Here is a tiny trained network, its code and every weight. The questions are about switching its units off for an input and a class, where a switched-off unit gives its printed mean instead of its output.

import numpy as np


def w(rows, s, z=0):
    codes = np.array(rows[::2]) - 128.0
    scale = np.full(codes.shape[1], s)
    scale[-1] = z or s
    return codes * scale


def f(y):
    return y / 2 * (1 + np.tanh(0.7978845608 * (y + 0.044715 * y**3)))


def log_softmax(a):
    a = a - a.max(-1, keepdims=True)
    return a - np.log(np.exp(a).sum(-1, keepdims=True))


def net(x, mask):
    res = np.array(x, float).reshape(1, 5) / 4 @ E
    y = f(res @ A[0][:, :-1].T + A[0][:, -1])
    res = res + np.where(mask, y, B[0][:, -1]) @ B[0][:, :-1]
    return log_softmax(res[-1] @ U[:, :-1].T + U[:, -1])


A, B = {}, {}
E = w([
[157,136,70,74,35,182,91,185,82,161],'x0',
[180,78,187,145,176,216,177,156,97,37],'x1',
[126,94,93,143,171,121,74,183,141,75],'x2',
[116,67,65,74,238,160,116,135,70,177],'x3',
[2,187,125,174,161,164,186,128,105,93],'x4',
],0.0095)
A[0] = w([
[146,83,223,116,134,163,207,58,172,46,190],'n0',
[155,124,218,175,88,128,86,156,222,11,119],'n1',
[108,140,86,76,157,84,154,32,246,206,188],'n2',
[66,192,172,173,116,147,160,119,194,56,254],'n3',
[159,127,107,237,63,92,39,158,208,24,122],'n4',
[180,174,246,157,71,96,187,46,169,196,155],'n5',
[63,248,153,130,7,88,167,117,119,143,73],'n6',
[138,133,84,2,67,199,156,253,50,134,217],'n7',
[182,98,154,81,167,80,95,73,190,194,171],'n8',
[181,59,107,97,140,28,73,100,179,226,99],'n9',
],0.0064,0.0054)
B[0] = w([
[104,120,155,184,113,172,108,49,87,96,208],'n0',
[148,173,224,123,80,175,93,89,137,155,192],'n1',
[85,168,144,148,110,187,145,105,168,84,216],'n2',
[88,150,170,154,121,115,116,93,171,195,233],'n3',
[161,189,157,126,108,185,106,68,157,125,190],'n4',
[156,130,95,29,99,183,158,180,91,1,215],'n5',
[81,115,65,173,219,75,189,164,156,154,215],'n6',
[134,111,162,129,152,170,99,33,59,133,254],'n7',
[184,199,89,84,143,167,125,142,172,109,197],'n8',
[205,123,97,71,105,162,132,125,188,118,211],'n9',
],0.01)
U = w([
[61,99,131,121,117,104,175,178,102,82,132],'0',
[144,82,99,109,117,116,73,125,82,193,59],'1',
[139,175,151,121,2,154,93,93,150,144,67],'2',
[163,126,64,92,155,140,150,166,124,101,176],'3',
[65,146,119,216,226,87,171,108,148,161,201],'4',
[114,126,158,156,123,178,127,77,41,122,254],'5',
[132,98,116,164,87,70,126,232,76,108,37],'6',
[139,91,146,157,117,100,160,207,105,152,35],'7',
],0.0093,0.0049)

Each question gives the input, the list of numbers given to net, and the class t.
The units are the neurons (one row each of A and B). Each row of codes is followed by its name. A weight is (code - 128) times the scale printed after its matrix; where a second scale follows, it is the last column's (A, B and U).
mask holds one flag per neuron, in row order. A switched-off neuron (its flag False) gives its mean, the last column of its row in B, instead of its output. The means were averaged over made-up inputs and are rounded, as every weight is.
A unit's drop is (log p(t) with every unit on - log p(t) with that unit switched off) / (log p(t) with every unit on - log p(t) with every unit switched off).
The circuit of an input: a set's keep is (log p(t) with only the set's units on - log p(t) with every unit switched off) / (log p(t) with every unit on - log p(t) with every unit switched off). Starting from all 10 units, units are removed one at a time, each time the one whose removal leaves the highest keep (on an exact tie, the one counted first), for as long as the keep stays at least 0.8.
circuit, biggest first: the units of the circuit, biggest drop first
unit that matters most: the unit with the biggest drop
k most important neurons: the k neurons with the biggest drops, biggest first
drop of u: that unit's drop, to one decimal
input [-2,-7,4,8,3], class 3: unit that matters most : n3
input [7,-6,5,0,6], class 4: circuit, biggest first : n6, n5
input [-5,-6,8,0,-3], class 2: 4 most important neurons : n6, n4, n5, n2
input [-6,2,7,8,-3], class 3: circuit, biggest first : n3, n7
input [3,-1,7,2,-2], class 1: circuit, biggest first : n5, n2
input [1,-5,8,-3,3], class 4: 2 most important neurons : n5, n9
input [4,-3,-7,-2,1], class 0: circuit, biggest first : n5, n6, n4
input [-2,4,2,4,6], class 4: 3 most important neurons : n5, n7, n1
input [0,-2,4,-6,5], class 4: 2 most important neurons : n6, n9
input [5,1,-2,-2,1], class 5: circuit, biggest first : n7, n9
input [-7,-1,8,-5,7], class 2: 2 most important neurons : n1, n4
input [0,-7,8,3,0], class 3: 2 most important neurons : n3, n1
input [7,-6,2,-1,7], class 4: drop of n6 : 0.2
input [-7,-7,5,5,-6], class 3: drop of n2 : 0.0
input [-1,-8,0,-6,4], class 4: circuit, biggest first : n6
input [6,-4,-7,-3,-8], class 3: drop of n1 : 0.1
